Below are the code and all the weights of a small trained network. Each question names an input and a target symbol and asks about switching units off, where a switched-off unit gives its printed mean instead of its output.

import numpy as np


def w(rows, s, z=0):
    codes = np.array(rows[::2]) - 128.0
    scale = np.full(codes.shape[1], s)
    scale[-1] = z or s
    return codes * scale


def f(y):
    return np.maximum(y, 0)


def softmax(a):
    e = np.exp(a - a.max(-1, keepdims=True))
    return e / e.sum(-1, keepdims=True)


def log_softmax(a):
    a = a - a.max(-1, keepdims=True)
    return a - np.log(np.exp(a).sum(-1, keepdims=True))


def net(x, mask):
    ids = ['βεζθλμστψ'.index(c) for c in x.split()]
    T = len(ids)
    res = E[ids] + P[:T]
    u = 0
    for l in range(2):
        r = res
        for j in range(2):
            rows = slice(2 * j, 2 * j + 2)
            q, k, v = (r @ M[l][rows].T for M in (Q, K, V))
            z = softmax(np.where(np.tri(T) > 0, q @ k.T / 2**0.5, -1e9)) @ v
            o = O[l][rows]
            res = res + np.where(mask[u + j], z, o[:, -1]) @ o[:, :-1]
        u += 2
        y = f(res @ A[l][:, :-1].T + A[l][:, -1])
        res = res + np.where(mask[u : u + 16], y, B[l][:, -1]) @ B[l][:, :-1]
        u += 16
    return log_softmax(res[-1] @ U[:, :-1].T + U[:, -1])


Q, K, V, O, A, B = {}, {}, {}, {}, {}, {}
E = w([
[182,66,182,108,34],'β',
[198,182,137,128,162],'ε',
[30,148,116,97,155],'ζ',
[101,173,193,91,92],'θ',
[222,63,111,102,148],'λ',
[103,97,199,153,177],'μ',
[103,97,105,114,254],'σ',
[65,123,62,91,44],'τ',
[145,188,72,82,140],'ψ',
],0.0093)
P = w([
[143,152,133,254,154],'0',
[95,66,118,116,150],'1',
[102,60,122,99,139],'2',
[104,47,124,100,137],'3',
[113,59,125,82,138],'4',
[118,78,131,68,132],'5',
[114,72,142,69,142],'6',
[125,88,142,55,143],'7',
[121,95,145,48,149],'8',
[124,106,148,45,149],'9',
[127,96,156,44,153],'10',
[122,106,155,36,158],'11',
[121,96,163,41,157],'12',
],0.0055)
Q[0] = w([
[122,151,155,187,140],'0.h0',
[107,140,157,185,141],'0.h0',
[101,116,120,2,124],'0.h1',
[176,185,73,97,125],'0.h1',
],0.012)
K[0] = w([
[80,179,50,79,91],'0.h0',
[77,186,41,55,127],'0.h0',
[175,158,162,254,174],'0.h1',
[47,45,187,190,136],'0.h1',
],0.01)
V[0] = w([
[215,75,203,125,169],'0.h0',
[29,65,92,64,117],'0.h0',
[216,170,2,83,132],'0.h1',
[117,38,137,164,242],'0.h1',
],0.0067)
O[0] = w([
[195,31,223,117,138,186],'0.h0',
[76,187,125,50,148,185],'0.h0',
[211,172,1,96,163,51],'0.h1',
[92,4,159,99,224,253],'0.h1',
],0.0064,0.0031)
A[0] = w([
[188,185,119,249,81,174],'0.n0',
[106,44,59,130,20,191],'0.n1',
[35,105,65,167,181,151],'0.n2',
[86,131,182,155,60,137],'0.n3',
[135,75,145,83,159,219],'0.n4',
[66,113,166,126,222,206],'0.n5',
[43,162,144,140,108,188],'0.n6',
[117,94,169,81,255,255],'0.n7',
[193,103,160,212,96,179],'0.n8',
[221,80,177,157,100,123],'0.n9',
[136,94,196,79,115,154],'0.n10',
[242,67,124,167,173,190],'0.n11',
[59,112,106,179,23,178],'0.n12',
[238,66,167,114,91,146],'0.n13',
[125,236,9,233,111,211],'0.n14',
[163,168,189,98,173,136],'0.n15',
],0.006,0.0049)
B[0] = w([
[195,196,90,201,180,131],'0.n0',
[114,181,55,60,34,146],'0.n1',
[99,164,130,112,240,156],'0.n2',
[85,179,184,167,69,138],'0.n3',
[121,87,172,99,119,205],'0.n4',
[69,99,159,110,170,213],'0.n5',
[42,162,129,96,146,157],'0.n6',
[92,65,160,86,153,249],'0.n7',
[185,101,212,171,117,139],'0.n8',
[161,74,180,157,83,139],'0.n9',
[75,108,162,137,84,177],'0.n10',
[178,60,172,116,136,160],'0.n11',
[53,254,104,105,69,138],'0.n12',
[173,67,183,139,52,147],'0.n13',
[134,185,15,123,210,136],'0.n14',
[72,74,109,87,117,149],'0.n15',
],0.0064,0.012)
Q[1] = w([
[57,93,132,2,140],'1.h0',
[95,46,159,21,130],'1.h0',
[151,130,99,171,123],'1.h1',
[134,160,137,173,144],'1.h1',
],0.0085)
K[1] = w([
[137,126,123,254,140],'1.h0',
[109,150,120,216,166],'1.h0',
[115,107,112,99,129],'1.h1',
[153,125,97,76,123],'1.h1',
],0.0085)
V[1] = w([
[103,36,236,161,86],'1.h0',
[249,117,129,255,86],'1.h0',
[100,26,183,35,164],'1.h1',
[166,122,95,148,201],'1.h1',
],0.0066)
O[1] = w([
[153,164,132,249,130,182],'1.h0',
[94,3,61,189,116,104],'1.h0',
[193,203,42,153,131,252],'1.h1',
[177,105,151,32,197,113],'1.h1',
],0.0061,0.019)
A[1] = w([
[174,130,162,84,71,91],'1.n0',
[141,144,120,195,150,128],'1.n1',
[146,92,212,142,192,164],'1.n2',
[142,197,194,82,130,191],'1.n3',
[85,57,76,141,101,252],'1.n4',
[125,145,162,60,136,66],'1.n5',
[129,106,187,140,186,124],'1.n6',
[113,128,170,46,125,63],'1.n7',
[148,114,152,144,106,41],'1.n8',
[152,78,69,156,119,126],'1.n9',
[99,71,76,138,111,238],'1.n10',
[114,120,196,150,192,89],'1.n11',
[179,110,134,115,2,62],'1.n12',
[155,162,177,129,118,190],'1.n13',
[141,173,151,147,164,167],'1.n14',
[203,168,126,191,198,179],'1.n15',
],0.0073,0.0036)
B[1] = w([
[109,93,123,201,189,159],'1.n0',
[70,150,83,101,120,215],'1.n1',
[116,140,113,68,50,220],'1.n2',
[166,150,161,186,138,209],'1.n3',
[187,128,179,117,130,200],'1.n4',
[119,153,115,209,163,216],'1.n5',
[108,98,127,79,71,194],'1.n6',
[92,149,101,203,160,240],'1.n7',
[93,152,91,109,97,138],'1.n8',
[178,145,124,159,143,154],'1.n9',
[171,127,154,115,115,186],'1.n10',
[81,91,129,76,95,195],'1.n11',
[54,1,45,176,168,149],'1.n12',
[128,139,142,154,79,183],'1.n13',
[123,109,130,74,104,203],'1.n14',
[132,140,77,47,113,254],'1.n15',
],0.0071,0.0093)
U = w([
[138,171,253,195,138,128],'β',
[83,156,34,115,41,152],'ε',
[219,95,169,124,126,118],'ζ',
[106,93,160,228,132,2],'θ',
[248,171,166,51,93,138],'λ',
[205,134,71,163,228,245],'μ',
[95,120,206,98,52,232],'σ',
[46,120,111,188,220,66],'τ',
[121,82,71,38,160,31],'ψ',
],0.0056,0.0033)

Each question gives the input, a string of symbols that net reads in full, and the target symbol t.
The units are the heads (2 rows each of Q, K, V and O) and the neurons (one row each of A and B). Each row of codes is followed by its name. A weight is (code - 128) times the scale printed after its matrix; where a second scale follows, it is the last column's (O, A, B and U).
mask holds one flag per unit, layer by layer, with each layer's heads first. A switched-off unit (its flag False) gives its mean, the last column of its rows in O or B, instead of its output. The means were averaged over made-up inputs and are rounded, as every weight is.
A unit's drop is (log p(t) with every unit on - log p(t) with that unit switched off) / (log p(t) with every unit on - log p(t) with every unit switched off).
The circuit of an input: a set's keep is (log p(t) with only the set's units on - log p(t) with every unit switched off) / (log p(t) with every unit on - log p(t) with every unit switched off). Starting from the 12 units with the biggest drops (on a tie, the unit counted first), units are removed one at a time, each time the one whose removal leaves the highest keep (on an exact tie, the one counted first), for as long as the keep stays at least 0.8.
circuit, biggest first: the units of the circuit, biggest drop first
k most important neurons: the k neurons with the biggest drops, biggest first
top k neurons in layer l: the k neurons of layer l with the biggest drops, biggest first
which heads matter: for each layer, one digit per head in row order, 1 if its drop is at least 0.15 and else 0, layers parted by /
input ζ μ ε μ μ λ λ β ζ ε ψ τ ζ, target β: circuit, biggest first => [1.h0 1.n3 1.n15]
input ψ μ λ μ μ μ μ μ μ, target ψ: which heads matter => 01 / 10
input ζ τ λ β σ λ ψ, target β: which heads matter => 10 / 10
input τ ε ψ μ μ μ μ μ θ, target τ: which heads matter => 11 / 10
input τ μ ζ ζ μ μ ψ σ λ σ τ, target τ: which heads matter => 11 / 10
input ζ ψ λ τ τ μ ε τ τ, target β: circuit, biggest first => [1.h0 1.n3 1.n15 1.n2]
input τ ε ψ μ λ μ ψ, target τ: 3 most important neurons => [1.n7 0.n14 1.n5]
input λ σ μ τ, target μ: which heads matter => 11 / 11
input σ θ ψ, target λ: top neuron in layer 1 => [1.n7]
input τ μ ψ μ σ μ τ μ ψ, target τ: 3 most important neurons => [1.n7 1.n5 0.n14]
input λ θ σ τ ζ ψ, target μ: which heads matter => 10 / 10
input τ μ ζ ψ τ μ, target τ: top 2 neurons in layer 0 => [0.n14 0.n0]
input ψ μ ζ τ μ μ ψ ζ ψ ε ε, target ψ: which heads matter => 11 / 10
input μ μ μ μ τ ψ τ σ λ ψ λ ε, target ε: 4 most important neurons => [1.n15 1.n1 0.n8 1.n4]
input θ μ ψ β, target θ: 2 most important neurons => [1.n12 1.n0]
input ζ τ μ θ σ μ ψ ψ σ β, target β: top neuron in layer 1 => [1.n3]
input μ ζ ε ε τ ε μ ε μ τ ζ μ, target ε: 3 most important neurons => [1.n15 1.n1 0.n8]
input τ ψ β, target τ: which heads matter => 11 / 11
input ψ σ λ μ ζ ψ ε, target ψ: top 3 neurons in layer 0 => [0.n14 0.n0 0.n7]
input θ μ μ σ, target σ: top neuron in layer 0 => [0.n7]
input λ μ μ μ β μ ζ τ μ ψ ε μ, target μ: top 2 neurons in layer 0 => [0.n8 0.n0]
